Read these off the table that follows.
1) Read off the entry just right of the largest entry.
2) Read off the first entry in reading order.
3) Read off the 2nd largest entry.
array([[109, 157, 139, 151, 118, 104, 153, 124, 145, 142, 136, 141, 132,
        147, 152],
       [118, 119, 123, 136, 134, 132, 107, 128, 130, 125, 135, 146, 126,
        125, 153],
       [125, 117, 131, 135, 136, 143, 101, 142, 132, 132, 126, 122, 131,
        133, 154],
       [152, 130, 135, 127, 110, 131, 132, 116, 131, 143, 111, 125, 126,
        116, 111]])
1) 139
2) 109
3) 154

A =
[[125 126 139 137 120]
 [128 128 128 128 128]
 [123 118 145 142 120]
 [143 128 121 130 127]
 [123 123 143 141 118]
 [151 128 119 135 124]
 [153 122 116 134 127]
 [124 121 139 135 121]
 [125 128 140 143 123]
 [125 123 142 139 120]
 [119 132 126 129 127]
 [128 125 116 126 128]
 [100 136 120 116 136]
 [122 118 149 142 116]
 [122 130 123 126 128]
 [123 119 144 139 119]]
The 1st entry in reading order: 125
Give the bottom entry of the column that holds the smallest entry.
123
Give the smallest entry in the last column.
116
The third entry on the diagonal from the top-right corner -> 145
The entry directly above 151 is 123
Give the first entry on the diagonal from the top-right corner.
120
The maximum: 153
Give the largest entry in the last row.
144
Give the last entry, reading row by row.
119
Give the entry directly below the largest entry.
124
Give the fourth entry from the end, reading row by row.
119
Give the entry just right of the largest entry.
122
The entry directly above the smallest entry: 128
Give the entry directly below 100.
122
Give the 2nd largest entry.
151
Give the smallest entry in the first column.
100
Give the last entry in the row that holds the smallest entry.
136
The third largest entry is 149

[[128 150 140 129 127 128 136 145 128 148 131 128 129]
 [128 128 137 129 128 128 133 128 129 128 128 133 129]
 [128 128 136 128 129 128 132 129 132 128 127 139 131]
 [128 128 138 129 128 128 133 134 128 128 129 130 129]
 [129 128 138 128 128 128 133 132 128 128 129 130 128]
 [127 145 139 128 128 127 134 142 129 143 129 127 128]
 [128 135 138 128 128 127 134 136 129 134 128 127 127]
 [129 135 138 128 128 128 134 138 129 135 128 128 128]
 [129 128 136 128 128 128 131 128 132 128 128 138 131]
 [128 127 138 128 127 129 134 135 128 128 128 129 128]
 [128 128 137 127 127 128 133 129 128 127 128 133 130]
 [127 128 137 128 128 127 133 131 127 127 128 132 129]
 [128 128 137 128 127 128 133 132 127 127 129 131 129]]
The top-right entry -> 129
The fifth-last entry, reading row by row: 127
The first entry of the largest entry's row?
Answer: 128
The fifth entry, reading row by row is 127
The entry in the bottom-right corner is 129
The largest entry in the first row -> 150
The third-last entry, reading row by row: 129
The entry in the bottom-left corner: 128
The bottom entry of the column that holds the largest entry is 128
The second entry on the diagonal from the top-right corner?
Answer: 133
The 2nd-last entry, reading row by row?
Answer: 131
The largest entry in the last row?
Answer: 137
The third entry on the diagonal from the top-right corner is 127
The third entry in reading order?
Answer: 140
The third entry on the main diagonal?
Answer: 136
The fourth entry from the end, reading row by row -> 127

m =
[[127 131 126 128 131 130 131 123 134 135 132 129 131 128 115 126]
 [112 132 104 102 131 131 132 134 135 108 133 122 133 121 117 131]
 [116 132 109 110 131 131 131 128 138 123 133 126 132 123 112 129]
 [127 131 128 127 130 131 131 132 135 108 132 123 131 128 110 127]
 [139 130 145 148 130 130 130 118 131 146 131 133 130 133 115 123]
 [135 131 140 139 131 131 131 123 114 142 132 129 131 131 143 125]
 [131 131 132 134 131 130 131 121 130 142 131 131 131 130 120 125]
 [129 131 131 130 130 131 131 133 133 106 132 122 131 128 112 126]
 [125 131 124 125 131 131 131 125 127 135 132 129 132 127 126 127]
 [135 131 139 140 130 130 131 127 133 120 131 126 131 131 112 125]
 [122 132 121 117 131 132 132 132 117 120 133 123 132 125 143 129]
 [115 132 108 109 131 131 132 124 128 142 133 130 132 123 130 130]
 [116 132 109 109 131 131 131 129 136 121 133 126 132 123 114 130]
 [119 132 114 114 131 131 132 126 126 137 133 128 132 125 131 129]]
The last entry of the smallest entry's row? 131
The 3rd entry on the main diagonal? 109
The first entry in the row that holds the largest entry: 139
The largest entry in the last row? 137
The entry just right of the smallest entry: 131
The top-right entry? 126
The second largest entry? 146
The entry directly above the largest entry? 127
The entry directly below the smallest entry: 110
The bottom-left entry? 119
The second entry in reading order? 131
The bottom-right entry? 129
The largest entry in the first row: 135
The last entry of the largest entry's row? 123
The entry directly below the largest entry? 139
The bottom entry of the column that holds the largest entry? 114
The first entry, reading row by row? 127
The second entry on the main diagonal -> 132
The 5th-last entry, reading row by row? 128
The top entry of the column that holds the smallest entry? 128
The third entry on the diagonal from the top-right corner? 123
The entry directly below 146: 142
The entry just right of the largest entry? 130
The entry just left of the smallest entry? 104
The first entry of the smallest entry's row is 112
The third entry, reading row by row is 126

Read these off the grid that follows. Rows and columns are numbered from 1.
1) What is the entry directly below the largest entry?
2) What is the entry in the top-left corner?
3) What is the entry in row 3 and column 1?
4) What is the minimum?
5) What is the entry just left of the largest entry?
6) What is the entry in row 1 and column 2?
7) What is the entry in the bottom-left corner?
8) What is the entry at row 1, column 3?
111	125	135	138	137	120	126	138	130	127	119	141
125	132	116	113	135	122	137	122	147	141	126	118
121	129	123	140	118	139	110	116	113	136	147	120
107	105	145	135	132	141	124	117	114	123	135	145
135	139	122	117	140	123	123	141	136	138	118	122
121	123	133	113	144	126	139	132	129	133	131	114
106	109	112	144	131	143	133	112	113	129	135	127
137	134	142	124	147	113	134	135	113	113	129	131
114	126	131	114	149	109	134	138	119	126	134	115
129	132	148	115	152	119	143	134	134	120	121	115
121	129	116	132	114	144	116	111	121	137	142	107
131	124	118	127	107	117	125	136	127	134	131	120
126	125	123	145	113	124	114	128	130	130	128	114
115	126	130	146	128	128	106	130	114	123	142	119
1) 114
2) 111
3) 121
4) 105
5) 115
6) 125
7) 115
8) 135

Questions about the grid below. Rows and columns are numbered from 1.
1) The top-left entry?
2) The entry at row 2, column 3?
3) The bottom-right entry?
4) The entry at row 1, column 2?
5) The entry in the bottom-left corner?
6) The entry at row 3, column 1?
[[120 131 125 126 131 132 111 142 117 138 130 106 139]
 [123 137 125 132 133 140 108 143 126 143 131 106 140]
 [124 137 125 132 133 140 109 142 127 142 131 107 140]
 [121 136 124 130 133 138 107 145 122 143 131 103 142]
 [122 137 124 131 133 139 108 144 124 143 131 104 141]
 [121 135 124 129 133 137 107 145 120 142 131 102 141]
 [120 134 124 128 132 135 108 144 118 141 131 103 141]
 [120 132 125 127 131 133 110 143 117 139 131 104 140]]
1) 120
2) 125
3) 140
4) 131
5) 120
6) 124
